(in the rows, 128 means zero)
Each row is followed by its group and then its class within the group.
[107 149  96  58 100 132 100 123 124 104 153 123 130 129 139 155 252 129
 150 134 157 150 172 106 142 161 165 140 117  59 144 114 140 126 112 129
 131 112 129 122 133 149 160 122 134 131 140 146 114 111 158 137 136 144
 132 142 124 138 123 110 142 140 137 105 138 140 132 124 109 148 105 120
 142 125 134 107 109 112 133 100]	M.Q242
[124 132 112  98 122 141 138 118 112 141  58 128 109 130 123 126  98 132
 113 125 151 122 126 100 144 128  51 133 168 133 127 130 150 120 129 120
 122 136 115 111 143 119 151 115 133 148 156 112  97 136 128 107 153 128
 101 104 135 101 125 129 131 188 131 108 153 134 140 152 136 151  89 144
 119 145 149 124 112 157 128 102]	T.Q387
[103 135 117 109 130  95  93 125 157  82 147 141  99 124 167 152 125 136
 143 136  99 149 148 127 101 142 160 122 111 138 125  94 179 115  36  96
 121 128 145  71 137 104 114 128  58 118 134 137 102  92 128 116 126 132
 109 136 128 155 128 115  95  98 134 102 158 147 122 136 116 115 129 136
 140 121 122 105 142 119 151  31]	L.Q50
[119 135 130 108 134 130 107 119 142 102 106 144  84 146 141 153 110 139
 125 132 148 140 129 128 105  85 114 100 138 118 112 128 177 135 124  92
 116 127 138  97 131 108 118 144 118 106 125 147  58  97 101 101 126 113
  95 133 146 143 127 140  75 134 113 105 185 135 139 135 133 130 102 156
 137 133 146 109 146 101 152 107]	L.Q50
[108 130 116 116 128 129 112 122 133 138  98 118  97 125 136 113 107 124
 138 132 130 134 135 142 131 135  97 178 129 151 102 125 158 118 118 112
 127 120 112 107 127 137 111 112 153 145 130 118 105 119 123 140 135 128
 129  59 126 117 134 115 128 111 125 114 119 128 135 134 117 130 106 143
 124 135 131 139 112 153 125  56]	T.Q387
[123 139 112  97 113 130  95 155 130 106 171 183 134 145 149 135 142 114
 137 129 142 154 145 109 145 165 144 148 103 100 202  98 142 122  77 122
 120 158 137  87 125 126 119 130 129 142 117 134 122 156 179 132 138 139
 116 138 116 153 117 119 166 157 134 129  94 148 138 124  76 133 147 107
 160 115 122 111 125 139 152  60]	M.Q968
[124 139 119 132 115  98 144 107 118 155  79 125 189 107 105 124 156 131
 134 133 127 138 163  86 141 140  86 142 121 142 120 128  81 127 164 133
 129 162 131 131 132  96 152 134 144 123 138 122 136 147 151 152 119 116
 154 147 138  41 123 111 133 125 121  76 146 122 124 137 183 111 125 134
  93 146 144 150 106 139 114  63]	J.Q721
[114 132 123 105 114 141 138 149 138 133 104 128 114 120 119 123 120 127
 126 121 126 120 137 142 117 147 126 134 147 143 111 127 151 133 146 122
 132 129 127  92 130 151 132 137 133 143 134 117 117  90 127 130 115 127
 123 116 127 142 133 124 126 163 131 122 142 136 138 133 128 128 118 132
 134 111 132 118 136 125 120 112]	T.Q387
[125 138  98  57 116 137  91 151  95  94 252 124  82 133 173 156 118  96
 104 151 123 126 145 159 140 168 209 121  91   8 169 108 123 130 119 144
 126  88 126 118 117 171 131 133 176 105 103 139 140 167 143 138 126 155
 143 164 119 180 128 138 165 146 124 155  46 117 149 113  67 112 145 101
 188 119 107  81 121 112 146 190]	M.Q242
[101 140 119  89 114 137 103 128 119 104 143 112 131 136 145 131 112 133
 148 121 143 151 154 121 130 152 159 139 116  76 139 121 147 126 110 121
 124 129 132 111 134 135 134 135 118 124 139 144 121 107 151 119 130 139
 109 168 118 158 127 122 157 129 135 113 125 138 136 125  96 143 123 127
 164 123 125 116 118 118 132 112]	M.Q161
[132 130 109 132 132 107 145 105 138 141  81 141 140 116 121  99 139 107
 142 132  76 130 127 139 108 120  60 134 144 145 130 103 150 135 124 116
 123 132 139 100 139  60 103 161 113 105 146 115 168 127 141 129 124  94
 133 166 142 103 132 119 107 187 113 113 124 134 123 138 110 140 125 148
 139 141 113 110 117 135 116  97]	J.Q661
[118 118 182 131 141 118 141 137 128 108 127 140  89 144 130 144 123 128
 132 134 120 130 119 149 113  85 125 124 158 142 119 148 157 139 120 107
 121 117 138 113 127 126 115 136 108 122 122 141 116  87 100 113 121 127
 109 124 131 147 144 129 108 111 154 139 174 152 105 127 123 145 123 144
 132 119 134 129 188 103 142 144]	L.Q306
[132 140 111 108 133 138  99 140 153 129 183  82 137 125 156 109  96 124
 157 142 132 137 144 131 150 147 139 135 103 135 178 102 121 128 124 130
 121 139 139 102 120 120 133 132 109 139 145 120 135 108 163 116 134 146
 141 176 138 169 136 138 149 146 137 114 115 131 153 153  86 128 119 132
 159 125 107 126 105 114 149  98]	M.Q161
[130 120 138 124 158 129 119 128 132  99 159 133  54 141 150 146  95 138
 125 119  98  80 110 134 114  99 141  75 123  80  94 121 188 138 122 107
 128 102 127 119 143 109 116 131  95 114 106 143  99  99 110  97 112 129
 109  85 121 155 124 121  85  87 125 136 165 146 127 126 128 107 105 142
 122 108 111 107 154 173 143 119]	L.Q50
